Here is a tiny trained network, its code and every weight. The questions are about switching its units off for an input and a class, where a switched-off unit gives its printed mean instead of its output.

import numpy as np


def w(rows, s, z=0):
    codes = np.array(rows[::2]) - 128.0
    scale = np.full(codes.shape[1], s)
    scale[-1] = z or s
    return codes * scale


def f(y):
    return y / 2 * (1 + np.tanh(0.7978845608 * (y + 0.044715 * y**3)))


def log_softmax(a):
    a = a - a.max(-1, keepdims=True)
    return a - np.log(np.exp(a).sum(-1, keepdims=True))


def net(x, mask):
    res = np.array(x, float).reshape(1, 8) / 4 @ E
    y = f(res @ A[0][:, :-1].T + A[0][:, -1])
    res = res + np.where(mask, y, B[0][:, -1]) @ B[0][:, :-1]
    return log_softmax(res[-1] @ U[:, :-1].T + U[:, -1])


A, B = {}, {}
E = w([
[118,229,95,122,61],'x0',
[106,176,246,193,95],'x1',
[181,90,182,218,96],'x2',
[5,83,95,212,157],'x3',
[226,112,134,189,118],'x4',
[188,186,72,174,136],'x5',
[86,105,150,133,206],'x6',
[177,188,133,151,254],'x7',
],0.0074)
A[0] = w([
[196,116,182,139,124,105],'n1',
[189,107,127,195,163,69],'n2',
[113,50,154,124,62,167],'n3',
[106,129,134,226,135,250],'n4',
[61,164,158,95,86,36],'n5',
[110,67,166,120,77,160],'n6',
[186,191,182,102,188,60],'n7',
[139,195,183,144,142,15],'n8',
[70,68,140,129,30,90],'n9',
[153,206,69,147,89,56],'n10',
[94,31,37,121,85,219],'n11',
[151,58,23,66,116,253],'n12',
[143,228,161,182,105,9],'n13',
[148,225,39,162,37,179],'n14',
[120,67,8,100,131,191],'n15',
[121,219,113,126,76,130],'n16',
[47,28,119,169,26,156],'n17',
[253,67,107,223,22,206],'n18',
],0.0081,0.0042)
B[0] = w([
[123,127,175,155,156,168],'n1',
[180,106,164,147,59,161],'n2',
[103,142,165,163,147,179],'n3',
[155,107,124,163,180,197],'n4',
[95,177,191,95,78,147],'n5',
[108,169,161,148,126,168],'n6',
[76,144,132,204,94,176],'n7',
[97,131,61,184,123,141],'n8',
[86,161,218,150,77,180],'n9',
[137,216,141,96,152,167],'n10',
[96,174,106,123,225,228],'n11',
[134,211,131,141,169,248],'n12',
[122,130,44,106,161,158],'n13',
[179,202,112,2,164,234],'n14',
[136,158,136,153,204,224],'n15',
[140,189,132,60,122,180],'n16',
[43,201,178,157,163,217],'n17',
[183,114,209,107,127,255],'n18',
],0.0095,0.008)
U = w([
[6,118,118,251,181,195],'0',
[16,97,60,151,19,40],'1',
[135,172,217,73,59,182],'2',
[244,1,172,187,103,104],'3',
[29,51,89,102,24,2],'4',
[220,145,44,43,204,213],'5',
],0.0065,0.0072)

Each question gives the input, the list of numbers given to net, and the class t.
The units are the neurons (one row each of A and B). Each row of codes is followed by its name. A weight is (code - 128) times the scale printed after its matrix; where a second scale follows, it is the last column's (A, B and U).
mask holds one flag per neuron, in row order. A switched-off neuron (its flag False) gives its mean, the last column of its row in B, instead of its output. The means were averaged over made-up inputs and are rounded, as every weight is.
A unit's drop is (log p(t) with every unit on - log p(t) with that unit switched off) / (log p(t) with every unit on - log p(t) with every unit switched off).
The circuit of an input: a set's keep is (log p(t) with only the set's units on - log p(t) with every unit switched off) / (log p(t) with every unit on - log p(t) with every unit switched off). Starting from the 12 units with the biggest drops (on a tie, the unit counted first), units are removed one at a time, each time the one whose removal leaves the highest keep (on an exact tie, the one counted first), for as long as the keep stays at least 0.8.
circuit, biggest first: the units of the circuit, biggest drop first
most important unit: the unit with the biggest drop
k most important neurons: the k neurons with the biggest drops, biggest first
drop when u is switched off: that unit's drop, to one decimal
input [5,-2,4,3,-1,1,-7,-1], class 5: circuit, biggest first	[n14]
input [-7,-3,2,-7,-8,-6,-5,-2], class 0: circuit, biggest first	[n14, n18, n3]
input [-3,3,-6,-6,4,-4,8,2], class 0: circuit, biggest first	[n14, n7]
input [-5,-1,3,-4,-8,-6,-3,-1], class 0: circuit, biggest first	[n14, n18]
input [-6,7,-5,0,-2,4,-1,-8], class 0: 2 most important neurons	[n14, n17]
input [3,-8,2,-4,6,-7,6,8], class 3: 2 most important neurons	[n14, n11]
input [7,-3,0,2,-3,-6,5,-7], class 0: 2 most important neurons	[n17, n11]
input [7,-1,-1,8,2,7,-8,-7], class 5: 2 most important neurons	[n14, n11]
input [3,-7,-1,-4,-2,-7,-3,-3], class 0: 2 most important neurons	[n18, n14]
input [6,-2,8,4,3,-2,8,7], class 3: drop when n17 is switched off	0.2
input [-5,8,3,-5,5,-6,1,4], class 3: drop when n10 is switched off	0.0
input [1,-3,3,-1,-8,3,4,-7], class 0: drop when n17 is switched off	0.1
input [-7,4,-5,-4,-1,-8,3,-8], class 0: drop when n17 is switched off	0.4
input [3,7,5,-3,1,-2,3,1], class 3: most important unit	n17
